Every row comes from one small tree of marks. The marks that hang from a mark follow it in brackets, in the order of their numbers. Every link used is in the known rows. Which tree was each row made from?
Each row is shifted at random along 8 fixed directions that mean nothing.
Known rows:
J_303(J_513(J_417) J_604(J_633(J_530(J_928(J_762(J_689)))))): 204	-182	-214	345	64	-67	-183	-274	144	-26	-272	-331	12	99	237	536	20	-87	51	113	163	-1	-153	-61	510	-42	140	315	79	59	-55	-290	7	-323	-177	-155	-187	19	124	30	80	95	-221	-40	-402	-40	171	74	33	166	-262	-107	60	-177	129	-114	269	19
J_417(J_303 J_633(J_74)): -27	-58	234	-15	-208	478	-310	-55	-149	-383	40	33	134	-99	99	-182	-269	-177	326	206	73	-65	-6	13	117	-182	-143	-1	-45	93	108	-127	78	32	140	24	-40	119	-82	-117	-48	162	231	-59	-160	-100	-57	336	243	-71	131	-220	264	-62	-58	69	127	237
J_417(J_303(J_513(J_530(J_204 J_928(J_762)))) J_633): 93	205	295	-60	15	236	-359	-18	-140	-129	155	238	175	-204	2	35	-56	-267	31	-209	-44	52	96	-113	-211	-116	-249	-27	80	-31	198	-74	164	22	96	-74	7	246	10	-14	14	-21	289	135	129	-103	-197	101	45	-162	-59	-86	105	-276	78	42	7	152
J_928(J_660(J_303 J_767) J_762(J_689(J_74 J_604) J_719)): 181	17	-181	-571	-313	155	417	88	-155	175	256	-203	-612	155	143	121	-55	253	-221	125	-23	-121	135	-381	55	137	117	-104	-27	-584	-47	616	75	-41	50	-63	362	-131	-167	-347	163	374	-194	-200	-41	-252	210	-462	36	176	-331	435	-162	4	-285	77	-337	465
J_633(J_74(J_767) J_530(J_204(J_123(J_584(J_417))) J_928)): 89	-236	61	-98	11	151	66	-29	-135	-199	-89	-40	-19	-28	121	106	-227	26	29	384	144	-246	24	-16	142	-110	144	-5	136	-86	242	-86	-159	26	50	56	1	-272	34	-27	40	251	-39	34	-290	92	-9	133	226	156	-24	-35	-55	-12	-241	70	292	78
J_74(J_719(J_633 J_762(J_204 J_689)) J_767): 246	-8	227	364	256	-19	135	18	216	57	164	43	6	-249	470	521	-143	-69	-39	43	-188	56	15	-44	276	459	75	-2	54	-401	-127	-101	-253	-196	271	-216	255	-21	-16	175	383	-6	-229	-55	280	87	-70	-274	29	48	-360	43	-233	-532	355	-168	300	-312
J_74(J_719(J_633 J_762) J_767): 532	-50	-75	228	-250	95	-498	227	-190	-317	768	336	-11	-6	273	-183	-61	63	-345	327	-271	-144	286	-528	370	407	213	292	-254	-490	-229	-59	-107	65	537	-107	508	-70	-187	-237	26	178	-81	-43	33	-252	-173	-227	0	203	273	-175	144	-613	78	159	-320	6
J_530(J_928(J_660(J_633) J_762(J_689))): 143	92	-101	-276	-198	123	-83	30	-211	-31	233	30	-42	99	-34	-221	21	34	-148	121	135	-88	98	-244	-6	-99	-101	-80	-48	-228	127	270	282	70	0	-45	139	33	167	-108	-112	56	77	142	-116	-230	3	-63	-7	31	-17	33	124	-148	-244	101	-269	375
J_530(J_204(J_123(J_584 J_719))): -46	269	-155	-299	33	136	345	-40	11	-31	-65	-84	-264	-17	78	-38	141	-25	-16	-23	-25	-70	-134	51	-188	-71	326	-315	59	-119	228	243	-251	6	-115	-23	-258	-70	-261	-285	-190	38	-17	-200	-130	39	244	-87	195	163	-538	-42	-58	209	-123	-102	-59	145
J_530(J_204 J_928(J_660(J_767) J_762)): 288	-73	-156	56	366	-209	-358	28	-102	-85	191	114	125	57	147	94	-133	44	-355	186	27	236	-67	-362	176	84	-41	374	-221	186	-69	-138	332	50	123	-45	216	-118	122	34	382	-84	110	302	-35	-114	-259	49	-229	-160	254	-270	150	-50	123	316	6	-121
J_123(J_584(J_417(J_303)) J_719): -5	19	294	-349	-121	94	1	121	63	-420	157	1	-161	-71	253	-63	-279	-193	-163	264	-127	-20	5	-89	169	98	526	-115	49	20	-24	249	-396	23	65	95	84	-85	-494	-109	229	201	355	-279	-113	19	-32	-7	189	56	70	-115	-310	-230	-21	333	-8	16
J_604(J_633(J_74(J_767)) J_762(J_123 J_719)): -7	83	227	-82	-129	121	37	-63	138	-185	-214	-115	57	-189	465	149	6	-193	143	2	206	-177	4	139	161	84	188	-285	179	24	-117	195	-59	-51	-176	-138	-131	89	-128	119	170	79	21	-205	80	-39	130	-107	234	124	-189	226	-92	-133	293	-261	146	26
J_762(J_204(J_123(J_584)) J_689 J_719(J_633(J_530))): 257	-52	229	28	-231	-144	64	-38	146	-71	215	89	-211	125	291	136	-44	-201	264	18	-26	139	55	137	233	-66	-47	-20	213	-485	159	-144	-252	79	229	-168	120	93	19	-146	262	275	304	-7	-194	-63	28	-216	182	22	-471	135	-242	-80	-227	231	186	325
J_633(J_530(J_204 J_928(J_660(J_303) J_762(J_123 J_719)))): 154	287	-80	-214	-161	253	173	-128	-268	67	-6	75	-60	42	31	-5	204	33	-68	-140	-15	-219	108	-47	-56	-77	-102	-223	79	-358	426	8	143	-199	-145	-183	-186	290	45	-202	-175	42	-132	122	-246	-212	-4	-156	151	-10	-300	146	76	-105	-379	-265	-189	195
J_584(J_123 J_928(J_762)): 134	57	172	-116	37	74	-70	281	157	123	138	63	18	-98	233	48	239	-86	-179	93	-160	149	156	-161	224	81	203	-110	-58	-290	-177	274	114	109	172	-80	432	20	88	151	400	32	-8	-49	305	23	-51	-233	86	0	-153	307	-435	-399	48	-107	-110	-88
J_928(J_660(J_303 J_633(J_74)) J_762(J_689)): 88	11	-176	-104	-333	285	13	0	-120	-122	-9	-8	-4	134	64	-85	165	6	220	-48	35	-20	155	116	66	-92	-423	-344	-68	-469	-155	391	155	17	18	-207	262	403	117	-270	13	368	-582	-100	-307	-173	148	-94	386	72	-276	275	90	220	-201	-366	-214	333
J_660(J_633(J_74(J_719) J_530) J_767): 126	-24	-162	69	-335	22	70	46	-236	270	252	88	-16	118	-268	165	190	-105	36	-526	-91	-267	212	66	-249	257	-371	-76	49	-566	131	-39	-41	-152	173	-183	145	284	-36	-167	-28	-17	-226	60	-210	-283	21	-217	-74	-7	-122	430	68	-87	-181	-306	-379	63
J_417(J_303(J_513(J_264(J_584(J_928)) J_530))): 3	306	-163	-69	104	225	360	52	116	299	-102	-225	-287	-65	24	346	296	66	-26	-204	-162	9	9	-79	-55	74	61	-170	174	-286	164	46	-71	-226	-7	8	-35	41	93	-123	91	-106	-103	-222	283	-46	200	-301	98	92	-544	76	-109	-130	141	-261	-139	-51
J_719(J_633(J_74 J_530(J_204))): 130	-316	82	182	98	-24	-80	-126	106	-314	-28	65	63	-199	285	263	-389	-79	312	267	23	-18	17	7	375	1	-74	182	101	6	-31	-144	-206	6	129	-41	119	-90	31	106	334	234	-174	-32	-225	76	-142	151	250	49	-15	-67	-68	110	51	147	482	-224
J_928(J_660(J_303 J_633(J_530))): 173	-338	-204	143	101	-57	-99	-189	-205	80	71	-180	-151	-55	-156	154	-416	48	53	-83	148	204	17	-384	35	-21	-276	388	-25	355	-161	31	205	-116	-87	32	48	-33	55	-41	274	-72	102	272	-254	-155	-31	187	-298	-4	234	-10	386	123	-58	299	30	32
J_74(J_719(J_633 J_762(J_689(J_604))) J_767): 385	-395	-210	731	-61	161	-366	-49	-156	-12	187	14	234	25	270	114	-258	52	142	48	69	18	132	-68	241	53	-416	182	-120	-118	-246	-82	-14	-28	219	-185	230	123	88	-193	55	240	-565	101	-340	59	122	206	31	154	-233	-54	355	-147	252	-239	256	-6
J_584(J_123(J_719(J_762(J_204))) J_417(J_303 J_633) J_928): 57	-98	25	216	-224	331	-203	131	-303	355	41	-149	148	24	-84	6	17	-286	122	-282	26	274	165	-161	-74	-213	-103	-117	25	192	103	213	269	65	-81	-71	178	337	-33	-191	234	-180	394	122	-105	-139	192	176	-356	-8	-233	228	315	-379	-36	-136	-172	61
J_513(J_417(J_74(J_719) J_303 J_633) J_530(J_204 J_928)): 269	-45	19	255	-80	-87	-650	210	-92	-353	119	193	202	41	150	194	-66	-58	-13	193	-145	201	168	-239	232	40	-292	180	75	3	-168	24	86	205	201	-129	163	171	62	-372	317	224	38	-108	-30	-106	-97	61	57	53	-211	-219	127	-35	263	318	111	138
J_303(J_513(J_264(J_584(J_928)) J_417(J_633(J_74 J_530)))): -266	227	-55	253	262	124	404	-11	279	236	-421	-190	148	-65	78	596	329	-113	90	-164	-87	-4	-209	292	49	1	135	-354	202	-181	148	51	-252	-391	-282	-89	-328	300	117	74	55	-86	-373	-360	109	154	222	-110	285	187	-580	-79	-230	-122	247	-581	137	-235
J_417(J_74(J_719 J_767) J_303 J_633(J_530)): 12	196	208	236	-117	524	-140	-134	-84	-298	-16	-78	30	-222	273	123	-186	-52	-80	239	-146	-122	79	-155	122	19	32	-110	127	70	50	-84	-94	-283	91	-74	-344	192	-110	-146	-141	-122	51	-299	112	-182	26	114	167	26	-113	-316	215	-436	158	-208	18	249
J_264(J_513 J_633(J_74(J_719))): 72	-14	-306	-195	-226	161	377	195	-8	162	372	-111	-399	42	-36	-69	-29	48	204	-64	124	-162	-2	-178	-70	-37	107	-164	217	-315	166	358	-116	70	192	62	94	-184	164	-101	31	176	218	-148	165	-53	228	-163	-8	362	-452	90	142	111	-60	169	-180	109
J_417(J_74(J_719(J_762(J_204)))): 249	117	-19	119	-235	336	14	101	-41	-28	270	-20	-132	158	194	-121	133	-45	-9	179	-265	-96	-18	-97	458	346	79	58	-204	-481	215	-646	200	-203	198	-121	-32	133	-110	-208	-32	207	180	10	-134	-230	-146	-134	14	-157	127	-321	197	-285	-139	46	-196	136
J_417(J_74 J_303(J_513(J_264(J_584)))): -20	-37	-132	-44	143	112	-23	23	-125	101	75	-289	-223	73	-149	72	-151	-43	-170	34	-8	227	-30	-345	-130	-107	-43	150	99	373	68	-132	248	66	-52	245	-64	-242	61	-167	162	-43	444	13	150	-97	-20	111	-350	-11	86	-256	333	-8	178	364	-69	200
J_264(J_513 J_584(J_417) J_633): 133	50	-326	274	-20	98	-34	332	-106	288	425	177	132	182	-325	-277	216	-127	-30	-507	24	72	34	-19	-257	-10	-184	-95	96	-197	163	15	185	72	181	-81	181	333	288	6	38	-125	387	86	237	-196	-49	-36	-374	64	-42	-73	300	-132	141	-41	-549	-145
J_689(J_74(J_719(J_633 J_762) J_767)): 307	-177	-141	72	-300	-135	-349	285	-255	-25	557	246	30	140	-78	-205	-43	35	-319	17	-97	27	399	-360	-179	-27	-373	6	-17	-250	-163	226	62	328	254	-50	405	24	-23	-327	1	262	-97	27	26	-137	-121	-11	-184	151	88	168	179	-86	105	173	-320	161
J_530(J_928(J_660(J_767) J_762(J_204 J_719))): -6	-49	39	62	243	-12	-45	-123	-140	-24	-108	-16	212	9	200	137	-280	20	-231	159	233	170	-150	-104	12	-200	39	7	-63	302	66	184	162	-118	-226	-31	-160	78	81	83	149	-105	117	186	-154	-11	-44	197	-67	-61	87	-150	93	-130	67	76	189	65
J_303(J_513(J_417(J_74)) J_604(J_762(J_719))): 13	124	-199	19	53	-44	-11	-136	-37	35	-125	-345	-122	186	79	393	117	-28	-407	132	100	-33	-179	-299	280	-44	572	135	56	201	-10	-94	54	-227	-390	-23	-406	-40	-191	-127	-129	-51	208	-109	-198	-185	163	-44	-275	202	57	-185	146	-372	193	40	-112	206
J_719(J_633 J_762(J_123)): 124	-68	-13	-116	109	305	115	-192	-186	-98	132	-40	-195	-310	307	28	-474	27	-66	359	145	-122	-85	-419	262	65	588	136	-112	78	135	176	6	-64	-196	93	39	-292	-267	-47	-9	35	207	-5	-156	-78	-32	67	-131	204	276	-216	245	-421	-29	264	191	-12
J_123(J_584(J_928(J_660)) J_719(J_633(J_74(J_767)))): 253	-188	87	231	-36	2	-309	46	110	-290	245	111	179	45	228	-167	-165	-287	-132	35	-136	110	64	-15	294	3	-41	3	-49	-67	-133	-97	-156	-90	228	-71	78	341	-62	59	312	141	157	-32	-218	-86	-186	175	105	-147	181	-233	-140	-245	192	69	-118	-129
J_303(J_513(J_417(J_74) J_530) J_604): -119	-136	-104	-34	87	29	299	-205	-9	195	-372	-412	-221	29	-65	525	-159	-5	-1	11	153	-66	-187	-71	-50	-200	257	-8	279	83	106	200	-135	-151	-425	26	-336	-144	-31	-61	-121	182	-57	-90	-270	144	311	36	-51	265	-482	80	-96	5	-19	34	326	219
J_584(J_123(J_719(J_762(J_204))) J_417(J_74 J_633)): -71	-47	126	175	-133	404	163	13	52	84	-234	-197	15	-85	323	179	-33	-263	242	67	-109	80	-102	107	287	118	317	-202	13	-3	42	74	25	-144	-176	-137	-102	255	-254	-117	178	81	58	-245	-159	39	183	15	52	75	-308	-18	35	-187	-38	-282	130	-74
J_530(J_928(J_660(J_303 J_633 J_767) J_762(J_123 J_204))): 75	-33	32	-179	5	153	4	-72	-118	-41	-4	9	45	-48	184	-2	-182	-72	74	36	148	82	-91	-22	-60	-43	-230	-160	-49	-199	83	359	166	35	-72	-113	246	55	79	-93	229	201	-122	107	-221	9	42	28	241	29	-324	221	-37	41	-133	-24	149	98
J_264(J_513 J_584(J_123(J_719)) J_633): -1	-87	-116	194	334	161	368	151	294	100	54	-69	-84	-217	289	113	-220	-89	176	-94	175	161	-228	69	37	-74	253	-168	197	93	-37	420	-208	-25	41	12	-36	-36	158	208	374	23	162	-219	261	237	153	59	67	276	-500	-124	-125	60	353	-8	187	-270
J_762(J_123 J_689(J_604) J_719(J_633)): 206	-99	315	154	-164	29	-175	-165	69	-118	24	61	96	37	483	65	-163	-173	165	166	105	139	-124	125	437	-115	80	85	100	-145	-38	19	-11	36	-31	-235	-115	184	-67	-16	149	256	146	-43	-232	22	23	12	164	40	-345	67	-177	-190	-79	59	282	292
J_633(J_74(J_719 J_767) J_530(J_204(J_123))): 141	-117	57	50	-54	-25	-206	21	-365	-207	184	165	94	62	-69	30	-84	44	-250	169	66	-131	209	-197	-75	-161	78	58	94	81	50	-57	-143	85	82	16	-143	-55	-47	-107	-136	36	96	121	-172	-81	-119	111	-80	145	250	-69	173	-166	-180	121	-42	272
J_74(J_719(J_633(J_530) J_762(J_689)) J_767): 350	-101	158	140	-290	91	-122	178	-54	-171	459	275	16	-146	311	85	-80	-27	25	85	-172	-229	378	-81	77	262	-172	-170	93	-730	-147	303	-316	139	430	-205	553	23	3	-116	127	384	-500	-120	52	17	10	-301	328	262	-427	311	-247	-361	29	-181	66	42
J_513(J_264(J_584) J_417(J_74(J_767)) J_530): 7	-275	-64	168	29	-94	-245	342	-52	-328	92	83	14	135	23	238	-134	165	-90	435	-151	56	184	-260	203	91	145	279	-33	13	-359	255	-214	214	163	168	339	-159	-18	-303	248	380	-108	-367	-22	53	58	-87	98	333	95	-229	-127	18	36	407	99	148
J_584(J_928(J_762(J_204))): -141	162	395	-259	201	67	322	96	134	147	-45	-30	-5	-197	120	260	-54	-106	-34	31	-33	77	-3	7	-9	-9	132	-260	77	-178	200	111	-49	-63	-18	-13	174	-51	50	315	285	-71	262	60	281	77	-71	-108	49	-161	-178	219	-427	-391	-23	50	198	-58
J_928(J_660(J_303(J_513(J_530)) J_767) J_762(J_123)): 149	-338	37	-81	241	392	133	-284	-160	22	-152	-187	-204	-200	343	197	-622	80	63	302	180	69	-234	-259	269	51	247	246	-212	85	-52	168	168	-266	-194	45	142	-149	-134	67	341	311	-119	136	-296	172	14	97	134	31	164	-125	88	-64	-209	136	428	97
J_513(J_264(J_633) J_530(J_204(J_123(J_584)))): 1	331	-78	34	150	13	93	174	258	-299	9	225	-57	-123	322	337	374	98	12	167	-213	-24	82	0	199	197	416	-14	-11	-296	-159	209	-431	-76	170	-98	-49	99	-83	-198	13	44	-315	-507	82	-32	142	-327	492	296	-390	-159	-345	72	-20	-108	-48	-98
J_719(J_633(J_74 J_530(J_204 J_928(J_660))) J_762): 199	144	-611	65	-17	-20	181	-70	-293	299	48	-53	-101	51	-146	189	286	117	-251	-376	45	-189	286	-268	-223	-51	-205	-259	176	-209	187	226	154	-75	-217	-111	-52	231	205	-305	-134	-181	-366	42	-142	-405	62	-157	-346	175	-170	202	425	-106	196	-368	-413	-114
J_513(J_264(J_584(J_928(J_660 J_762)) J_633)): -211	79	243	25	90	49	-224	340	-8	-373	238	367	473	-59	15	-141	41	-145	-38	88	41	141	165	85	-208	-210	-74	-256	-34	40	-183	531	-163	274	111	5	224	231	133	78	95	87	6	-183	113	15	-69	122	330	132	-17	-30	-276	-50	26	41	-70	37
J_417(J_74(J_767) J_633(J_530)): 4	85	116	11	96	-217	-163	1	-44	-16	177	-5	-128	-133	-121	220	-107	-46	-505	-35	-133	4	253	-457	-252	85	59	95	275	275	-143	101	5	9	60	85	-66	-102	53	75	74	-365	434	-89	446	-287	-169	-124	-504	-5	278	-51	58	-460	279	237	-245	130
J_762(J_689(J_74) J_719): 171	-288	500	25	-331	-144	-203	179	211	-353	192	216	112	79	477	33	-274	-148	286	478	21	178	63	234	533	-98	-131	86	35	-303	-100	-101	-129	257	305	-121	273	-13	-22	27	413	597	112	-65	-131	164	-139	23	439	-38	-77	7	-407	128	-146	393	408	292
J_689(J_604(J_633 J_762(J_204))): -162	231	79	-206	57	66	320	-79	158	26	-267	-222	-115	-150	177	327	146	-2	82	-213	142	-193	-35	107	-97	11	-5	-291	177	-81	-14	258	-122	-92	-228	-144	-196	33	-137	13	-89	-8	-166	-238	19	-46	253	-104	125	83	-553	397	-198	68	217	-323	86	17
J_689(J_604(J_633(J_74 J_530(J_928)) J_762(J_123 J_719))): 302	-38	-444	-268	-443	-34	108	55	-51	305	72	-347	-470	236	16	77	326	95	119	-381	143	-324	280	-204	-25	66	-378	-119	278	-418	-7	195	177	90	-50	-151	145	-26	104	-386	46	302	-211	-71	-220	-289	340	-315	-75	202	-711	715	73	162	43	-185	-258	240

Which tree is each row?
-70	6	-101	269	8	381	372	-7	70	644	-412	-349	29	79	-54	187	357	-203	200	-396	-174	68	-153	268	54	255	-18	-212	68	-150	164	-223	376	-294	-252	-203	-181	383	45	25	93	-133	-147	-21	58	34	162	-134	-217	-106	-426	221	67	-86	-31	-668	-122	-257 : J_584(J_123 J_417(J_74))
183	-212	100	98	-70	50	61	21	54	92	-85	-13	-25	120	346	164	-15	-47	276	64	91	112	31	236	249	-114	-349	-107	-19	-426	27	-153	111	182	16	-167	296	79	87	-183	244	550	-233	47	-337	156	34	22	174	-23	-366	219	-75	129	-81	-51	386	125 : J_719(J_762(J_123 J_204 J_689(J_74 J_604)))
342	-103	85	158	-117	-49	-549	98	-63	-329	326	167	123	135	239	-72	81	-56	-202	165	-51	-12	80	-230	416	137	43	354	-184	-138	-239	-335	99	59	267	-156	116	74	-136	-88	43	187	163	2	-176	-246	-206	46	-58	-29	291	-66	64	-269	85	161	-176	76 : J_689(J_604(J_633(J_74(J_719(J_762(J_123 J_204)) J_767))))
-27	97	61	266	71	241	-122	16	6	-63	-241	-33	252	74	94	143	180	-109	-95	68	-212	46	-69	136	183	150	6	-85	-50	-49	-39	-176	155	-192	-5	-121	-113	347	-10	-106	15	26	-202	-263	137	-34	-37	23	7	-54	-28	-211	76	-243	219	-385	-74	-109 : J_513(J_417(J_74(J_767) J_303))
170	-62	145	29	-232	-133	-231	-47	-20	-279	140	78	-117	211	389	-87	-193	-58	41	363	35	290	-126	-93	340	-252	241	153	18	31	-13	-35	-154	187	26	-36	-7	-30	-176	-282	224	254	505	-13	-300	6	40	-2	159	107	-148	-107	28	0	-212	489	231	308 : J_762(J_123 J_204 J_719)
-18	20	-137	-410	-357	-57	183	276	-100	204	224	-166	-315	255	-265	-158	79	-23	-200	-177	-15	31	241	-162	-400	-248	-106	-456	263	-338	38	707	-131	299	-22	54	410	-7	10	-294	141	164	184	-49	-34	-123	265	-241	-59	142	-490	485	-192	12	-144	166	-363	342 : J_123(J_584(J_417 J_928(J_660 J_762(J_204 J_689 J_719))))
15	-142	-118	525	268	466	-252	9	6	-114	-127	-169	191	58	170	249	-81	-66	262	272	-99	169	-258	-114	609	199	209	494	-359	283	-64	-493	185	-350	40	32	-96	168	-106	-188	215	-14	46	-196	-200	-38	33	248	1	31	180	-635	372	-246	72	-39	153	-145 : J_513(J_264(J_584(J_123)) J_417(J_303 J_633))
309	-67	-415	-201	13	-82	114	63	-128	312	250	-149	-293	184	-35	130	-28	19	-18	-172	19	42	-22	-324	-43	165	-281	128	-26	-270	195	13	337	26	107	-94	289	-139	135	-211	355	92	42	295	-141	-206	27	-202	-211	-67	-404	185	182	159	-83	200	-115	18 : J_530(J_204 J_928(J_660(J_633(J_74) J_767) J_762(J_719)))
79	70	-157	-92	72	170	59	-13	-34	213	-63	-224	-128	94	-125	-57	271	-164	-151	-250	4	-15	-68	-56	-115	126	249	-89	31	-22	94	-113	160	-132	-142	-63	-188	99	-96	-92	-93	-141	222	-15	-28	-172	69	-28	-250	2	-33	47	87	-246	37	-208	-327	34 : J_204(J_123(J_584(J_417(J_303(J_604(J_633(J_74)))))))
36	-16	514	201	356	-16	-238	-179	54	-471	-31	365	472	-401	420	301	-402	-159	-128	385	44	51	-5	8	313	-57	149	133	23	188	43	-99	-145	-106	18	-114	-104	80	-36	375	159	-81	9	16	23	64	-392	244	177	-84	337	-283	-213	-381	128	77	434	-183 : J_719(J_633(J_530(J_204 J_928(J_762(J_689(J_74(J_767)))))))
-25	-94	-246	317	-101	70	-88	-42	70	-97	-176	-264	58	94	151	14	-136	-76	-85	45	48	172	-40	-3	147	-265	99	-208	75	329	-159	335	-285	-175	-199	-19	-225	318	-133	-207	124	-88	-14	-250	-379	-32	316	263	89	107	-219	-223	110	1	229	-117	-60	7 : J_123(J_584(J_417(J_633) J_928(J_660)) J_719)
-157	82	113	-135	-162	337	-118	61	-260	-251	80	62	49	20	-105	143	-2	-92	242	152	-121	-132	84	-141	19	-13	81	107	-96	-19	152	93	-56	-24	49	65	39	92	-207	-356	-101	153	43	-260	-155	-113	104	24	167	193	-106	-135	149	-111	-354	71	-5	226 : J_513(J_264 J_417(J_303 J_633(J_530(J_204))))
237	70	104	-27	-314	-134	-317	2	-58	-123	136	188	135	23	92	-72	208	-200	-26	-220	44	-73	329	12	-10	-33	-335	-81	156	-166	33	-4	131	37	67	-188	49	312	152	-9	39	27	55	29	-38	-252	-127	-85	5	-52	-44	227	-9	-136	-31	-75	-234	179 : J_604(J_633(J_530(J_928(J_762(J_123(J_719) J_689(J_74))))))
171	-2	446	315	-271	167	-604	207	209	-555	307	355	391	-62	400	-199	-9	-347	197	254	-309	81	66	165	423	229	-271	-41	-99	-343	-195	-340	2	93	415	-262	136	383	-40	0	218	359	39	-164	6	-44	-295	84	483	-176	14	-282	-182	-174	140	22	97	75 : J_417(J_74(J_719) J_633)
142	-126	0	-53	-62	-139	171	52	-90	201	90	-103	-189	65	-107	299	15	20	-57	-170	-27	-149	225	-129	22	144	-134	-5	260	-165	92	-198	-36	-117	26	-14	-39	-14	107	50	204	31	65	143	-9	-110	-130	-156	-207	-17	24	247	-35	-187	-50	67	-24	13 : J_633(J_74(J_719) J_530)
49	-37	-184	176	291	-208	-99	-55	-45	251	-182	-95	192	104	-34	204	37	-17	-85	-257	187	240	15	-4	-183	-156	-458	-53	75	269	59	-43	313	7	-188	-45	1	103	339	22	209	-155	-53	304	-59	9	-35	161	-274	-143	-157	110	192	-8	276	-64	159	-108 : J_530(J_928(J_762(J_204)))
286	104	-286	-281	-319	17	278	87	95	357	149	-164	-473	250	131	41	337	-34	-13	-341	-142	-108	240	-37	-90	159	-186	-385	251	-746	3	339	49	71	93	-159	397	123	118	-309	217	314	-284	-130	67	-147	207	-572	18	103	-759	589	-184	-140	1	-261	-270	213 : J_928(J_762(J_123(J_584) J_689 J_719(J_633(J_74(J_767)))))
-51	-111	-75	76	157	12	174	226	8	273	76	-144	-31	62	-49	201	75	-51	96	-159	16	175	81	-43	-72	12	-80	-13	-4	31	-37	149	30	90	12	96	225	-66	129	-42	330	12	60	0	34	51	134	-62	-129	92	-257	122	-95	-38	27	50	18	-5 : J_513(J_264(J_584(J_123(J_719(J_762(J_689))) J_928)))
68	-3	-151	197	165	297	258	-142	49	215	-271	-248	-24	-25	237	61	59	-87	51	-65	150	31	-143	174	140	-68	243	-233	-69	37	164	-91	-17	-302	-252	-62	-358	188	-57	-74	-64	-23	-79	-44	-305	79	224	189	37	13	-179	-209	89	-181	78	-363	99	55 : J_204(J_123(J_584(J_928) J_719(J_762(J_689))))
235	-255	-255	155	-10	-39	-189	-73	-62	-88	170	-186	-97	155	84	-74	-303	-90	-202	52	94	165	84	-296	241	-193	8	109	-16	282	-109	39	-20	-102	-12	89	-22	128	-19	-104	258	3	282	70	-371	-194	-11	248	-256	-68	261	-273	239	-178	171	302	-137	131 : J_123(J_584(J_928(J_660 J_762(J_689))) J_719(J_633(J_74)))
27	-2	264	-153	-207	317	-259	25	-55	-339	232	-180	-150	-102	151	-7	-334	-209	68	226	-63	38	31	-291	36	1	-44	-8	135	90	-45	93	31	130	138	-18	-13	-117	-163	-192	110	172	425	-147	10	-168	18	136	58	19	-275	-48	44	-231	91	347	108	398 : J_417(J_74(J_719) J_303(J_604) J_633)
-13	-135	38	-191	-52	124	-6	-68	-236	-241	170	-32	-170	-84	50	317	-318	44	-55	232	135	-100	-82	-261	68	85	423	324	-108	-53	-12	258	-266	-68	57	126	178	-368	-296	-164	56	190	59	-133	-317	-95	123	-17	150	318	133	59	-78	-46	-228	336	50	203 : J_660(J_303(J_513(J_264(J_633(J_74)) J_530) J_604) J_767)
